Here is a tiny trained network, its code and every weight. The questions are about switching its units off for an input and a target symbol, where a switched-off unit gives its printed mean instead of its output.

import numpy as np


def w(rows, s, z=0):
    codes = np.array(rows[::2]) - 128.0
    scale = np.full(codes.shape[1], s)
    scale[-1] = z or s
    return codes * scale


def f(y):
    return y / 2 * (1 + np.tanh(0.7978845608 * (y + 0.044715 * y**3)))


def softmax(a):
    e = np.exp(a - a.max(-1, keepdims=True))
    return e / e.sum(-1, keepdims=True)


def log_softmax(a):
    a = a - a.max(-1, keepdims=True)
    return a - np.log(np.exp(a).sum(-1, keepdims=True))


def net(x, mask):
    ids = ['αβγδζημξπτω'.index(c) for c in x.split()]
    T = len(ids)
    res = E[ids] + P[:T]
    q, k, v = (res @ M[0].T for M in (Q, K, V))
    z = softmax(np.where(np.tri(T) > 0, q @ k.T / 4**0.5, -1e9)) @ v
    res = res + np.where(mask[0], z, O[0][:, -1]) @ O[0][:, :-1]
    y = f(res @ A[0][:, :-1].T + A[0][:, -1])
    res = res + np.where(mask[1:9], y, B[0][:, -1]) @ B[0][:, :-1]
    return log_softmax(res[-1] @ U[:, :-1].T + U[:, -1])


Q, K, V, O, A, B = {}, {}, {}, {}, {}, {}
E = w([
[151,105,54,109,3,74],'α',
[172,93,97,178,181,141],'β',
[116,93,61,99,119,94],'γ',
[111,135,42,193,97,88],'δ',
[173,100,135,195,88,103],'ζ',
[88,122,130,142,46,53],'η',
[59,129,66,120,123,144],'μ',
[157,78,102,146,56,198],'ξ',
[90,141,158,172,162,78],'π',
[119,155,157,127,109,175],'τ',
[107,67,160,98,92,137],'ω',
],0.025)
P = w([
[174,229,105,149,107,86],'0',
[137,175,95,135,49,101],'1',
[95,171,99,132,52,121],'2',
[92,142,117,149,52,165],'3',
[78,133,139,176,61,197],'4',
[60,119,162,177,66,224],'5',
[61,113,173,192,61,245],'6',
[47,96,187,220,68,253],'7',
],0.0061)
Q[0] = w([
[108,124,66,177,129,164],'H0',
[156,87,93,230,67,159],'H0',
[194,157,203,6,191,130],'H0',
[69,134,146,166,81,184],'H0',
],0.016)
K[0] = w([
[106,123,163,206,73,142],'H0',
[10,116,172,187,96,141],'H0',
[247,183,40,49,120,16],'H0',
[100,68,218,106,169,167],'H0',
],0.013)
V[0] = w([
[157,59,85,219,86,95],'H0',
[101,150,47,254,168,203],'H0',
[215,98,187,106,140,146],'H0',
[173,203,76,50,93,196],'H0',
],0.0098)
O[0] = w([
[126,139,82,167,156,8,254],'H0',
[206,254,73,102,188,111,162],'H0',
[56,38,80,181,104,172,26],'H0',
[170,159,118,175,80,184,74],'H0',
],0.0085,0.0042)
A[0] = w([
[183,75,174,86,183,107,65],'N0',
[127,125,247,165,202,110,87],'N1',
[171,80,40,114,146,194,93],'N2',
[151,85,219,53,149,119,116],'N3',
[178,64,143,148,205,116,169],'N4',
[170,190,111,131,116,112,2],'N5',
[89,109,125,134,152,110,123],'N6',
[25,224,143,165,87,113,88],'N7',
],0.012,0.0074)
B[0] = w([
[155,114,30,95,231,135,130],'N0',
[217,117,112,71,54,84,167],'N1',
[209,76,109,75,201,67,169],'N2',
[9,141,79,239,168,65,163],'N3',
[51,146,223,157,159,148,171],'N4',
[18,93,147,161,119,224,210],'N5',
[133,136,115,122,158,66,178],'N6',
[173,3,110,108,153,170,255],'N7',
],0.011,0.0075)
U = w([
[165,203,177,226,43,80,111],'α',
[131,127,166,158,208,130,62],'β',
[90,206,79,78,5,92,115],'γ',
[52,111,55,34,171,173,53],'δ',
[67,161,122,179,104,73,102],'ζ',
[147,116,185,70,96,52,113],'η',
[89,168,182,55,100,196,227],'μ',
[154,126,33,220,128,136,41],'ξ',
[84,201,97,2,133,65,255],'π',
[237,138,130,112,91,172,184],'τ',
[72,54,190,90,81,117,129],'ω',
],0.0064,0.0067)

Each question gives the input, a string of symbols that net reads in full, and the target symbol t.
The units are the heads (4 rows each of Q, K, V and O) and the neurons (one row each of A and B). Each row of codes is followed by its name. A weight is (code - 128) times the scale printed after its matrix; where a second scale follows, it is the last column's (O, A, B and U).
mask holds one flag per unit, heads first, then neurons. A switched-off unit (its flag False) gives its mean, the last column of its rows in O or B, instead of its output. The means were averaged over made-up inputs and are rounded, as every weight is.
A unit's drop is (log p(t) with every unit on - log p(t) with that unit switched off) / (log p(t) with every unit on - log p(t) with every unit switched off).
The circuit of an input: a set's keep is (log p(t) with only the set's units on - log p(t) with every unit switched off) / (log p(t) with every unit on - log p(t) with every unit switched off). Starting from all 9 units, units are removed one at a time, each time the one whose removal leaves the highest keep (on an exact tie, the one counted first), for as long as the keep stays at least 0.8.
circuit, biggest first: the units of the circuit, biggest drop first
k most important neurons: the k neurons with the biggest drops, biggest first
drop of u: that unit's drop, to one decimal
input ω η τ δ, target τ: circuit, biggest first => [H0; N3; N7]
input ζ δ ξ μ δ δ π α, target π: circuit, biggest first => [H0]
input μ δ α α η τ ξ, target τ: circuit, biggest first => [H0; N2]
input τ π η ζ δ τ β ξ, target τ: circuit, biggest first => [N2; H0]
input ω γ ω η β ξ η, target ξ: circuit, biggest first => [H0; N7]
input τ ζ α, target τ: circuit, biggest first => [H0; N2]
input α η μ α, target μ: circuit, biggest first => [N5; H0]
input α δ ζ τ ζ μ, target τ: circuit, biggest first => [H0; N5; N7]
input τ μ π τ, target τ: 3 most important neurons => [N5; N4; N3]
input μ τ ω ζ π γ, target π: circuit, biggest first => [H0; N7]
input η α ω π, target η: 3 most important neurons => [N1; N5; N6]
input η α μ ξ β ω, target ζ: circuit, biggest first => [N3; N7]
input α ω ζ α ξ π β, target π: 4 most important neurons => [N1; N7; N0; N5]
input η μ μ β, target μ: 2 most important neurons => [N5; N4]
input β η η, target η: most important neuron => [N5]
input δ ω γ γ ω ω δ, target ω: 2 most important neurons => [N7; N3]
input ζ ξ μ, target ξ: 2 most important neurons => [N7; N4]
input δ ξ ω β, target ω: 2 most important neurons => [N4; N3]
input δ η β α ω τ ω μ, target ω: drop of N7 => 0.2
input δ μ μ, target μ: drop of N5 => 0.6
input γ α τ π, target τ: drop of N4 => 0.0
input α η ξ δ α ω π, target ω: circuit, biggest first => [H0]
input ζ ζ τ τ ζ η, target τ: drop of N5 => 0.2
